Below are the code and all the weights of a small trained network. Each question names an input and a class and asks about switching units off, where a switched-off unit gives its printed mean instead of its output.

import numpy as np


def w(rows, s, z=0):
    codes = np.array(rows[::2]) - 128.0
    scale = np.full(codes.shape[1], s)
    scale[-1] = z or s
    return codes * scale


def norm(h):
    return h / np.sqrt((h * h).mean(-1, keepdims=True) + 1e-5)


def f(y):
    return y / 2 * (1 + np.tanh(0.7978845608 * (y + 0.044715 * y**3)))


def log_softmax(a):
    a = a - a.max(-1, keepdims=True)
    return a - np.log(np.exp(a).sum(-1, keepdims=True))


def net(x, mask):
    res = np.array(x, float).reshape(1, 4) / 4 @ E
    u = 0
    for l in range(2):
        y = f(norm(res) @ A[l][:, :-1].T + A[l][:, -1])
        res = res + np.where(mask[u : u + 12], y, B[l][:, -1]) @ B[l][:, :-1]
        u += 12
    return log_softmax(norm(res)[-1] @ U[:, :-1].T + U[:, -1])


A, B = {}, {}
E = w([
[157,227,225,71,155,115,176],'x0',
[210,188,128,228,93,113,106],'x1',
[156,93,126,106,192,2,33],'x2',
[99,153,115,110,47,49,153],'x3',
],0.006)
A[0] = w([
[84,125,63,118,108,213,29,28],'0.n1',
[93,186,133,55,33,83,134,113],'0.n2',
[197,122,91,79,223,255,76,60],'0.n3',
[108,53,84,171,86,120,135,56],'0.n4',
[84,132,138,94,65,213,187,3],'0.n5',
[175,191,91,191,85,144,102,187],'0.n6',
[103,51,86,163,83,133,129,88],'0.n7',
[68,69,119,80,117,120,144,44],'0.n8',
[106,44,66,39,80,175,62,30],'0.n9',
[60,124,76,137,72,62,159,33],'0.n10',
[47,71,177,27,148,181,187,53],'0.n11',
[80,178,207,72,157,125,163,132],'0.n12',
],0.0088,0.005)
B[0] = w([
[171,208,104,116,194,69,220,157],'0.n1',
[180,34,138,125,137,123,222,205],'0.n2',
[124,40,170,143,71,150,206,220],'0.n3',
[140,92,65,211,177,93,182,173],'0.n4',
[2,168,136,173,132,133,147,189],'0.n5',
[162,145,90,78,76,137,64,254],'0.n6',
[186,145,91,194,220,107,151,187],'0.n7',
[87,133,81,57,35,219,39,160],'0.n8',
[227,125,44,149,148,124,29,191],'0.n9',
[204,73,177,93,157,161,240,162],'0.n10',
[230,164,114,94,44,138,72,239],'0.n11',
[151,169,94,84,219,162,110,231],'0.n12',
],0.008,0.0051)
A[1] = w([
[168,14,179,98,160,77,110,237],'1.n1',
[151,212,196,66,137,160,187,69],'1.n2',
[127,181,145,196,61,94,46,130],'1.n3',
[146,169,159,24,216,131,115,77],'1.n4',
[85,142,75,133,66,203,249,86],'1.n5',
[62,54,197,94,167,19,49,40],'1.n6',
[208,39,208,135,157,182,201,99],'1.n7',
[144,187,160,101,160,131,120,15],'1.n8',
[46,86,80,2,172,158,109,69],'1.n9',
[184,189,165,56,140,117,154,2],'1.n10',
[164,136,78,82,209,116,144,54],'1.n11',
[239,58,155,118,48,187,103,139],'1.n12',
],0.0089,0.0052)
B[1] = w([
[42,164,198,121,103,155,166,237],'1.n1',
[124,89,55,156,175,83,105,194],'1.n2',
[122,121,114,67,112,167,107,157],'1.n3',
[124,123,63,191,110,125,109,177],'1.n4',
[54,150,191,137,154,106,82,198],'1.n5',
[48,159,156,140,179,161,96,155],'1.n6',
[121,24,148,90,133,74,174,197],'1.n7',
[145,72,90,172,97,59,115,129],'1.n8',
[199,185,143,94,31,149,114,151],'1.n9',
[165,58,104,196,130,132,121,158],'1.n10',
[163,162,113,247,175,153,127,152],'1.n11',
[182,158,149,81,108,104,169,254],'1.n12',
],0.012,0.0081)
U = w([
[202,53,20,229,207,65,91,1],'0',
[243,201,106,11,22,183,42,47],'1',
[96,21,213,73,111,87,211,164],'2',
[2,219,205,157,161,190,12,151],'3',
],0.0099,0.0009)

Each question gives the input, the list of numbers given to net, and the class t.
The units are the neurons (one row each of A and B). Each row of codes is followed by its name. A weight is (code - 128) times the scale printed after its matrix; where a second scale follows, it is the last column's (A, B and U).
mask holds one flag per neuron, layer by layer. A switched-off neuron (its flag False) gives its mean, the last column of its row in B, instead of its output. The means were averaged over made-up inputs and are rounded, as every weight is.
A unit's drop is (log p(t) with every unit on - log p(t) with that unit switched off) / (log p(t) with every unit on - log p(t) with every unit switched off).
The circuit of an input: a set's keep is (log p(t) with only the set's units on - log p(t) with every unit switched off) / (log p(t) with every unit on - log p(t) with every unit switched off). Starting from the 12 units with the biggest drops (on a tie, the unit counted first), units are removed one at a time, each time the one whose removal leaves the highest keep (on an exact tie, the one counted first), for as long as the keep stays at least 0.8.
units of the circuit, in order: the units of the circuit, biggest drop first
unit that matters most: the unit with the biggest drop
top k neurons: the k neurons with the biggest drops, biggest first
drop of u: that unit's drop, to one decimal
input [-2,-1,3,-6], class 2: unit that matters most	0.n3
input [-6,-7,-4,0], class 1: top 4 neurons	0.n11; 0.n8; 0.n9; 1.n2
input [8,-5,-8,-5], class 0: top 2 neurons	1.n2; 0.n12
input [7,6,6,5], class 0: units of the circuit, in order	1.n10; 1.n12
input [5,5,-2,4], class 0: top 2 neurons	0.n11; 0.n3
input [8,1,3,7], class 0: top 2 neurons	0.n12; 0.n3
input [0,-8,-7,-8], class 1: top 3 neurons	0.n11; 0.n2; 1.n1
input [5,0,6,-1], class 3: units of the circuit, in order	0.n11; 1.n6
input [2,5,-5,-8], class 2: top 3 neurons	0.n3; 1.n7; 0.n11
input [-3,-6,-8,-1], class 3: top 3 neurons	0.n5; 1.n5; 0.n6
input [-4,-8,1,7], class 1: top 2 neurons	0.n8; 0.n9
input [-4,5,0,4], class 1: top 4 neurons	0.n6; 1.n2; 0.n3; 0.n12
input [4,-8,-8,2], class 1: top 4 neurons	0.n11; 1.n9; 1.n1; 0.n12
input [-4,-6,7,2], class 3: units of the circuit, in order	1.n6
input [6,-7,-1,0], class 1: top 2 neurons	1.n9; 0.n11
input [-2,6,1,8], class 2: top 3 neurons	0.n10; 0.n2; 0.n11
input [-5,-8,3,3], class 1: drop of 0.n8	0.4
input [0,0,7,5], class 3: drop of 1.n6	0.3
input [-4,-4,6,4], class 3: drop of 0.n6	0.3
input [-7,-6,1,6], class 0: units of the circuit, in order	0.n9
